Group and class of each row:
[-18  34   3   5 -13  -2 -23  12  -5 -11  61 -12  -8  12  13  10 -12  -3
  21  -1  -6   9  -1   2  -8  -1   9   1 -14  11 -14   0  63   4  15 -26
   8 -12  -7  -6  -6   1   0   0  24 -20  55   5   3  20   9] -> lc:M
[  6  21   7  11  -2 -10  -7  -9  20  -1  37  -8  -7  14   8   2   6   3
   7   2 -14   3  18   7  11 -16   8   2  -8  -9  24 -17  -3  -8   2 -12
  -3  -5   2   1   0  -6   0  -4  -7  -8   6  36  -1  -2   9] -> dj:X
[  0   2   2   4  -2  -4  -6 -18   7   7  25   5  -7  10   3   3  11  -1
  -3  -6  -6  -6   6   6  13   6  18 -14  -6  -8  23 -26  -6   5 -14   5
 -10  -1   0  15   4 -18 -18   0 -17  -8 -11  23 -10 -13  -2] -> dj:X
[ 15   3   5   3   5  -5   2   9  23  -3  37 -22  -7  13  10   4 -20  -3
  -9   8  -1   8   0  10 -15  20  13  -4  -9   2 -15  -4   8   4  11 -16
   2  -5  15  10   0   5  13  -4  -7 -15  18   3  -4   8  19] -> dj:X
[10  2  7  3 -3 -2  1  1 17 -1  9 -2 -5  3  8  0 -2  3  2  2 -8  5  3  4
 -1  4  7 -5 -1 -3  7 -6 -7  4  3 -7  0 -1 12  1  1  5 13 -6 -1 -1  4 25
 -2  3 10] -> dj:X
[ -8  53   9   7  -1  -4  -4  -6  -5  10  53   4 -32   6   9   1  -3  -8
   5  -3  -4  -4   3   8   5   3  14   3  -5   2   9 -33  10   3  12 -22
  -7 -13   5 -23   6  11 -17 -15  11 -19  13  23  -2   8  10] -> lc:N
[ 11  12  10  12   1  -9  -6   0  14   7  34 -11   4  12   9  -7   1   2
  10  10  -7   5   9   5   3  -2   3  -4   5   1  13  -8   1   2   6 -14
  -4  -5   2   2   1  -9  13  -3  -9  -7   8  25  -2  -2  14] -> dj:H
[  2  42  23   5   0  -8   5  15  16   1  39 -12 -13  -5  17  -2 -18  -5
  12  -6 -12   5   7   4  -6  -7  -6   3  -7   8   6 -12  24   5  17 -29
  -2  -4  13 -23  -3  10  12 -13  22 -15  33  33   5  21  18] -> lc:N
[ 14  26   9  11 -11  -2  -3 -15  18   8  31   3 -17  11  10  -2   4  -3
  -4  -6 -12  -4  12   7  11  -4   9   1  -7 -12  35 -36 -21   4   4 -17
 -12 -16  11  -1   0  -3  -4  -6 -14 -12  -5  50  -6  -4  17] -> dj:H
[ -1  24   7  13  -5  -2 -19  -2  18  12  62 -10 -14  19   9   3  -1   3
   5  -7  -9   2  11  13   5   8  11  -4 -10  -2  11 -32  29   5   9 -25
   4 -14  -3  12   1  -6  -1   4  -7 -25  22  12  -6  -2  11] -> dj:X
[  3  35   7   4  -3  -3   6  -2   0  -1  23  -5 -37   5  10   9  -9  -8
  -6   0  -3   2   8   6   5   8  15   6   3  -1   3 -25 -10   6  12 -13
 -13 -12  19  -6   3  18 -11 -21   6  -6   0  24   1   3  12] -> lc:M
[  2  12   8   6   0  -1 -14  -3  11   1  43  -6  -8  15   5   2  -3   3
   0   1  -3   0   3  12   0  12  13  -5  -4  17   4 -10  10   3 -10 -10
  -5 -13  -3  11   4  -4   1   3 -12 -18   7  11  -9   2  12] -> dj:H
[  2  52   5   3  -6 -13  19 -17 -13  -6  20  11 -50   0  11 -11   0 -14
  -4  -3  -9  -3  15   3   9  -4  12   8   3 -13  32 -38 -45   4  19 -14
 -21  -8  27 -29   1  18 -20 -34  10   0 -13  55  -4   7  16] -> lc:M
[  9  10   6  10  -1  -3  -4  -9  19   0  31  -4 -11  14   9  -1   7  -1
   3   1 -11   1   9   6   0   0  10  -3  -4  -2  20 -19  -7   6   2 -14
  -5  -9  12   5   4  -1   4   2 -12  -6   4  29  -2  -1  16] -> dj:H
[  3  25   7  12  -3   3 -15  -9   1  10  46  -8 -18  18  12   3   3   2
  14  -4 -16  -2  12   9   4  -7   5  -1  -8  -5  18 -30  25  -4   7 -24
   6 -19   2   6   2  -2  -3   6  -2 -13  28  30  -2   3  20] -> dj:X
[ 14   0  17   6   4   0 -13  11  25  -2  29  -8  11   9  18   5  -3   3
  10   2 -13  10   6   4  -2  -4   4  -4  -6   3   9   3  12   3   5 -18
   4  -6  -2  -7   1   0  26   4  -5   1  21  21   0   3  19] -> dj:H
[ 11   7  10   6   0  -5  -7   9  20   0  19  -7   8   7  10   0  -4   1
   9   1  -6   1   6   2  -4   2   2  -4  -7   1   8  -4  -5   6   1 -10
  -3   3   3   2  -3  -8  14  -9  -7  -8   4  22   1  -2   9] -> dj:H
[-14  45   8   5   0  -4  -3  -5  -8  -1  54  -4 -31  15  14   6  -1  -2
   9   2  -9   2   8   7   0  -2  15  -1 -10  -1   9 -26  29   6  17 -25
  -5 -26   8 -10  -5   8 -16  -6  24  -8  27  15   5  15  15] -> lc:M
[ 21 -59  21  -4  12   5 -27  81  64 -46 -54 -38  81 -21  42  10 -54   1
  65  -2 -39  68  -2 -28 -71 -55 -80  -8 -34  49 -41  81  81   7  27 -38
  68  30 -23 -27 -19  -6  81  34  49  22  81  26  50  61  16] -> lc:M
[  9   5   6   6   0   2  -7   1  18   0  25  -9  -1   9  10   2   0  -1
   2  -2  -7   1   5   7   1   0   6  -7  -9  -4   8  -7   8   8   2 -11
   2  -6   5   5   4  -2   1  -1  -6  -7  15  17  -4   1  12] -> dj:H
[ -4  51   2   5  -3 -16  -6   0   0  -1  52  -4 -21   5  10  -2 -10  -4
   3  -6  -8  -3   7   8   6 -15  -1   9  -8   0  16 -35  10   1  16 -26
 -10 -11  11 -10  -6  10  -6 -13  10  -7  20  28   0  10  12] -> lc:M
[ -2  18   4   5  -2  -4  -2   5   4  -1  22   0 -10  -1   3   4  -6  -6
   5   1  -9   4   3  -3  -6   6   3  -2   0   3  -7  -9   6   6   5 -11
  -5   1  -2  -8   2   4   0 -10   9  -9  12   7 -10   9   7] -> lc:N
[  2  23  11   8  -2  -3  -6  -5  18  -1  37  -5  -7  13  12   5   0   1
   7  -7 -10   2  15   7   3  -5   3   0  -4  -4  26 -18  -3  -1   3 -18
  -6 -10   7  -6   0   0   4  -5  -7  -8  10  40  -2   6  21] -> dj:X
[-17  63   4   3  -4  -2  -6 -14 -19  10  68  -1 -55  14   3   2   0  -9
   7  -8  -1  -5   7  17   8   9  22   4  -4  -8  17 -46  12   0  15 -23
 -10 -20  12  -9   7  18 -37 -11   7 -23  12  29  -9   7  10] -> lc:N
[ -2  43   3   5  -1 -16   4 -13  -3   0  44  -4 -34   1   7  -1  -5  -6
   1   0  -6  -8   6   9   6   6  16   1  -5  -8   7 -33 -11   2  14 -16
 -15 -16  15 -14   1  11 -22 -19   7 -14   2  22   1   6  16] -> lc:M
[ -5  42   2   6  -6  -6  -4   1 -12  -7  46  -5 -18   4  21   3 -13  -2
  13  -1  -9   4   9   0  -5  -7   5   3   5   3   8 -12  19   5  16 -23
   3  -9   6 -15  -8  12   1  -9  20 -10  29  29  -1  17  10] -> lc:M
[-18  39   2   0   0  -1  -5  -4 -20   6  74 -12 -28  18   2   9  -4   0
  10  -2  -3  -4   1  10   7   6  17   5 -11  -5 -10 -22  56   3  15  22
   3 -19  18   3  -2   1 -21   1  13 -22  36  -4  -5  13   1] -> lc:M

Group and class of each row:
[-10  -9  17   7  22  -5 -10  -2   3 -15  -1 -13 -19  19  -2  22  -9   0
 -14   3  -7 -11  -7 -12  -8   2  56  -8   0  -9 -26  -2  -6  -6  -9  14
   5   0  -8  21   3  21 -27  15   7 -11  14 -31  -2   2 -30] -> T:Fh
[-18  -2  18   9  -7   4 -23  -1  33  -8   2  -8 -32   2   0   8   6  10
 -12   8  29  -3  -9   0 -18   5  35 -12  10   4 -28 -15  -3 -43   2   9
   4 -10  -6  25   7  20 -27   7  10   8  16 -33  -6  -2 -28] -> T:Zg
[ -7  -5 -12  -4  47  18 -17   1  22  19   1 -20 -15   1 -17   3   3  -3
 -14  19 -22 -14 -36  -5   1  10  49 -20  -8 -10 -43  -3   0  -6 -12  14
  11  -2 -12  15  14  14 -16   2  13   3  33 -21 -11   7 -20] -> T:Fh
[ -2   6   2   3  21   5 -18  -1  40 -10   0 -11 -39  10   3  23   1   9
  -9  -6 -10 -15  -1   0   1  10  29 -27  -4 -10 -28 -14   9 -40  -3   7
   4  -5  -3  20  18   6 -14  17  14  18   7 -47  -6  -7 -28] -> T:Zg
[-19   2  32  -1  -6 -12   7   2  26  -7  -5  -7 -23   5  58  -5 -14   3
  -2   6   6   9 -29   2  -1   6  19  -9   5  -5  -1 -11  -2   8   9  13
  -2  -1  -2  20 -14   9 -15   4   4   5  10 -43   5   1 -22] -> T:Fh
[ -6  -2  -3  -3  39  10 -18  -3  15  10  -1 -15 -26   3  -8  19   4 -15
 -10   9 -38  -8   1  -1 -26  14  48 -31  12   2 -41   1  10 -36   5  17
 -16 -21  -1 -10  12  -2 -22  16  11   1  22  -8 -20   6 -51] -> T:Zg
[-10  15  24   3  20   7 -19  11  36  -3   1 -11 -26   3 -10  10  -3   0
 -32   7 -13 -18  13   7 -15  -3  40 -19  -8   4 -38  -3  -7 -17   3  16
  18 -14 -12  27  16  10 -25   9   9  15  24 -33 -11   4 -16] -> T:Zg
[-12  -6  -2   3  28  32 -12   7  32 -18  -2 -13 -22   7  -4  -8  -4  -4
  -1  -6 -26 -10  -8  -5  -9  -7  45 -21  11  20 -47  -2   2 -17   1   4
  13 -31 -13  33  17   1 -33  27 -21   8  24 -54 -12  11 -24] -> T:Zg
[ -9   3  30   8   5  -5 -14 -16  15 -17   1 -12 -50  18  -5  15   2  -1
 -10 -13 -25  -9   5   0  -4   5  30 -21  14 -11  -6  -9 -11 -21  -1   6
  -7 -11 -11  -3   0  19 -40  11   9  12  17 -44 -10   4 -18] -> T:Zg
[  4   7 -35 -11  22  -3 -20 -10   0  -5  -3 -10 -27   5 -14  22   7  23
   8 -17 -10 -13 -42 -14  -6   0  -4   7 -17  -3 -27   1  18 -30   2  11
   4  -7 -13  13  14  10  -1   9   3  -2  -9  21 -15   6   8] -> A:sd
[ -2   3  27  -4  33   9 -20   0  24 -11   3 -24 -41  18 -15 -10  -6  -7
 -20  -5 -26 -14 -22  -3 -18  -2  51 -21   0  -8 -16 -10 -11 -28 -11  12
  16  13 -11  37   5  26 -35   5   2  19  22 -25  14   5  -9] -> T:Fh
[-18   7 -70   2  13   9 -18   0 -23  -1   1  -8 -23  22 -14  20  13 -10
   3 -12 -16 -12  11 -15  -4  -6   0  -8 -22 -16 -47  -6   2 -33  -6  11
   0  -5  -7 -13  17  18  -1  -9  -5  -1  -4  35   4  14  12] -> A:gt

Group, then class:
[ -2   7   0   2  -1   2  -5   7   9   7   3   3   0   1   7  -2  11   0
   2  12  30  -2  -4   2   1  -1  -2 -10   1  -2   6  20   1   3   5   4
  -1  -9 -28   5  -1   5  -3  -4  -3   6   2  25   7  -6  -1] -> Rz:P
[  0 -13  -6   3  -1   0  -2  -6  -1 -18  -5   1   5 -13   7  -5 -17   1
  16   0  16  -4  -3   0   9  -2   1   2   3   7  14  -3  -8  -6  -5  -2
  -5  -4  -6   7  -1   0   0   1   2  -2   2  -9  -4   1  -8] -> Lz:R
[ -1  -5  -2   3   3  -3   0   7  -7   1  -2  -1   5  -1  17   2  -2   0
   3 -17   8  -2  -1  -5   6   1  -6   2   2  -2  41 -15  -5  -5  -3   0
   0  29   0   3  -2  -4   5  -1  -3  -5   3 -14   0  -4  -9] -> nr:L
[  2  -2 -10   4   1   2  -2  -6  -9   9  -8   3  10 -18  22  -4  -1   3
  12 -10   2  -8  -5  -1   2   1  16  -3   0  -6  27  -2  -5  -2   0  -9
  -7  18 -14   6  -6  -5   1   2  -5   2   4   3   1  -1  -9] -> nr:Y
[  0   2   6  -2   0   2  -5  13   7  -2   6   4   0  10   1   0  13  -1
  -6   5  16  -2  -2   7  -6  -2  -6  -9  -1  -6 -10  26   1   6   9   3
  -1 -15 -25   2  -6   2   0  -3   0   3   4  28   8  -1   6] -> Rz:P
[  2 -16  -4   1   2   2  -4  -8  -8 -10   1   1  -5  -8   6  -4  -3   4
  -1   2 -11   0  -1  -5   5   1   4   0   1  -4  16 -11  -3   2  -6  -4
  -2   8  -3   2   1  -1   5   2  -6   1   5  -7  12   7   3] -> nr:Y
[  2   3   2   0  -2   4  -1   0   2   2   5   3  -7   3  -4  -2  15   0
  -8  26  21   3  -1   2  -3   0  -6  -2  -1   0   7  23   0   4   5   5
   3 -27 -20   6  -6   6   3  -2  -5   5   5  20   7  -2   0] -> Rz:P
[  0  -7  -5  -2   4   1  -6   0  -8 -20   3  -3   1  -9   8  -7 -14   5
   6  -2  -2  -1  -2  -3   6  -5   1  -4   1  -1  -2 -11   3   1 -11  -3
 -10  14  -5   5  -2  -6   0   2  -1  -1   1  -4   4   2  -2] -> Lz:R
[ -1   4 -10   2   3   4  -1  -5   5  -2  -3   1   3 -13  14  -7  10   2
   9 -12 -12 -19  -2   6   8   4  -2 -10   2 -11   4  -4   4  -6  -4  -6
 -10  44  13   4   4  -3  -3   1  -2  -7   2  -9  -7  -2   1] -> pz:S
[ -1  15  -4   3   7  -6  -5   4  -4   2   6  -5  14  -6  19  -4 -14   2
  10 -24  14  -3  -4   8  -2 -12   5  -2  -1   2   4   3   2 -10  -1  -2
 -17  10 -18   8 -14  -6  -2   2  -6   1  -4  -5  -7  -5 -16] -> pz:K
[ -3  14  -3   2   4  -4  -5   9   6   3   4  -3   8  -2  16  -1   0   0
   6 -28   9  -8  -1   4   2  -5  -7  -8   1  -2   2  -2   4  -9  -2  -2
 -14  29  -5   4  -5  -2  -2  -2  -4  -3  -3  -7  -4  -4  -7] -> pz:K
[  0  -8  -8   6   0   7  -3  -2  -4 -11  -4   5   3   2  13  -6   7   2
   2   3  13 -13  -4   9  -1   1 -12   3   1  -8  42  14  -8  -2   4   0
   5   1  -8   5  -7  -4   5   0  -2  -8   7   9  -2  -8   1] -> Rz:U
[  3 -24  -5   2   1   0  -4  -3  -6  -6  -2   3  -2  -8  12  -4   2   3
   3  -3  -5  -3  -1  -6   9   0   1   1   1  -3  38  -3 -14  -1  -3  -2
   0   3 -14   6  -2   2   9   2  -4   3   8 -11  11   8  -2] -> nr:Y
[  0  -5  -8   5   2  -2   0   2  -4  12  -2   0   4  -3  16  -4   6   1
  -2  -1  -8  -8  -2  -3   2  -2   8   6  -1  -4  37  -6  -4  -2   3  -2
  -3  19 -16   3   1  -1   4   5  -4   3   4  -2   0  -5  -7] -> nr:Y
[  0  11   1   1  -3   5  -3  -5   6   9   3   5  -4  -2  -3  -2  16  -1
  -3  20  34   2  -2   6 -12   5  -2 -12  -1  -1 -16  29   5   5   6   4
  -1 -23 -14   4 -10   5  -1  -5  -3   6   5  27   6  -2   0] -> Rz:P
[ -3  19  -6   3   2  -4  -2   6   3   1   6  -2   5   5  13   0   2  -1
   2 -15  12  -8  -1   4   3  -5 -12   0   0   1  22  -1   5  -9  -1   1
  -5  27   1   5  -1  -1  -2  -1  -3  -7  -3  -6  -7 -14  -6] -> pz:K
[  1   7   2  -3  -1   7  -3   2   6   1   2   5  -3   5  -2  -2  20  -1
  -5  11  11  -8  -1  11  -7   4 -17  -8   0  -5  -6  25   4   2   6   3
   2  -7  -2   1  -5   0   2  -2   0  -3   4  20  -1  -3   8] -> Rz:P
[  1 -23 -10   5   2   4  -3 -16   7 -23  -6   1  -7 -15   4  -7 -17   2
  15   4  13  -8  -2  -2  12  -2  -4   2   4   5  21  -8 -10  -1  -5  -3
   1  -1  -1   8   9   6  -1   0   0   0   1 -18   4   3   4] -> Lz:R
[ -1   2 -12  10   4   7  -3  -5   1   1  -3   1   5  -7  22  -8  13   2
   3 -14   2 -20  -3  10  -3   3 -10  -6   1 -13  24   4   1  -4  -3  -5
  -7  41   4   4  -4  -8   3  -1  -4 -10   2  -1  -5  -7   2] -> pz:S
[  1   2   5  -1  -2   3  -3  -5   6   0   5   4 -11   4  -7   1  15  -1
  -5   7  20   2   2   3   0  -4 -15 -11   1  -4   1  20   0   3   3   3
   4 -18  -4   3  -3   8   3  -5  -2   0   4  11  10   3   9] -> Rz:P
[  0  -2  -9   6   2   0   1  -4  -2  10  -5   1   6  -3  21  -3   1  -2
   3 -24  -6 -12   0  -1   2   1   1   6   0  -5  46  -9  -8  -8   4  -4
   1  32   2   2   2  -1   3   2  -4  -6   0 -16  -1  -5  -2] -> nr:L
[  0  10  -4  -1   2   1  -4   1   4 -10   7  -3   1   0   1  -7  -1   2
   0  -5 -16  -9  -1   7   2  -5  -4  -2   1  -4 -16  -1   9  -5  -3  -3
 -10  17   6   2   1  -3  -1   2   0  -4  -4  -6  -5  -4   3] -> pz:K
[ -4   7  -9   4   6  -2  -4   0  -5   9   1  -2   2  -1  27   0   3   2
  -2 -24   8  -7   0  -1   3  -2  -5  -2   0  -8  43 -12  -2  -3  -5  -3
  -2  46  -6   4  -2  -4   2  -3  -6  -5  -2  -4   8  -9   0] -> nr:L
[ -4   3  -4  -1   4   4   1   2   5   4   0   1  -3   1   2  -2  17   1
  -8  -1 -15 -10   1   2  -2   3  -6  -6   1  -9  -8  -3   6   3  -1  -1
  -2  31  15  -3   6  -2   2  -2  -1  -3   1   0  -1   0   8] -> pz:S
[  0  12  -2  -2   3  -1  -4   4   7  -4  12  -2  -2   6   5  -3   5   2
  -1 -12 -11  -6   1   2   9  -8  -5  -5   0  -5   0   5   4  -4  -3   0
  -8  11  -7   2   2   4   0   0  -2  -2  -3  -3   4  -2   6] -> pz:K
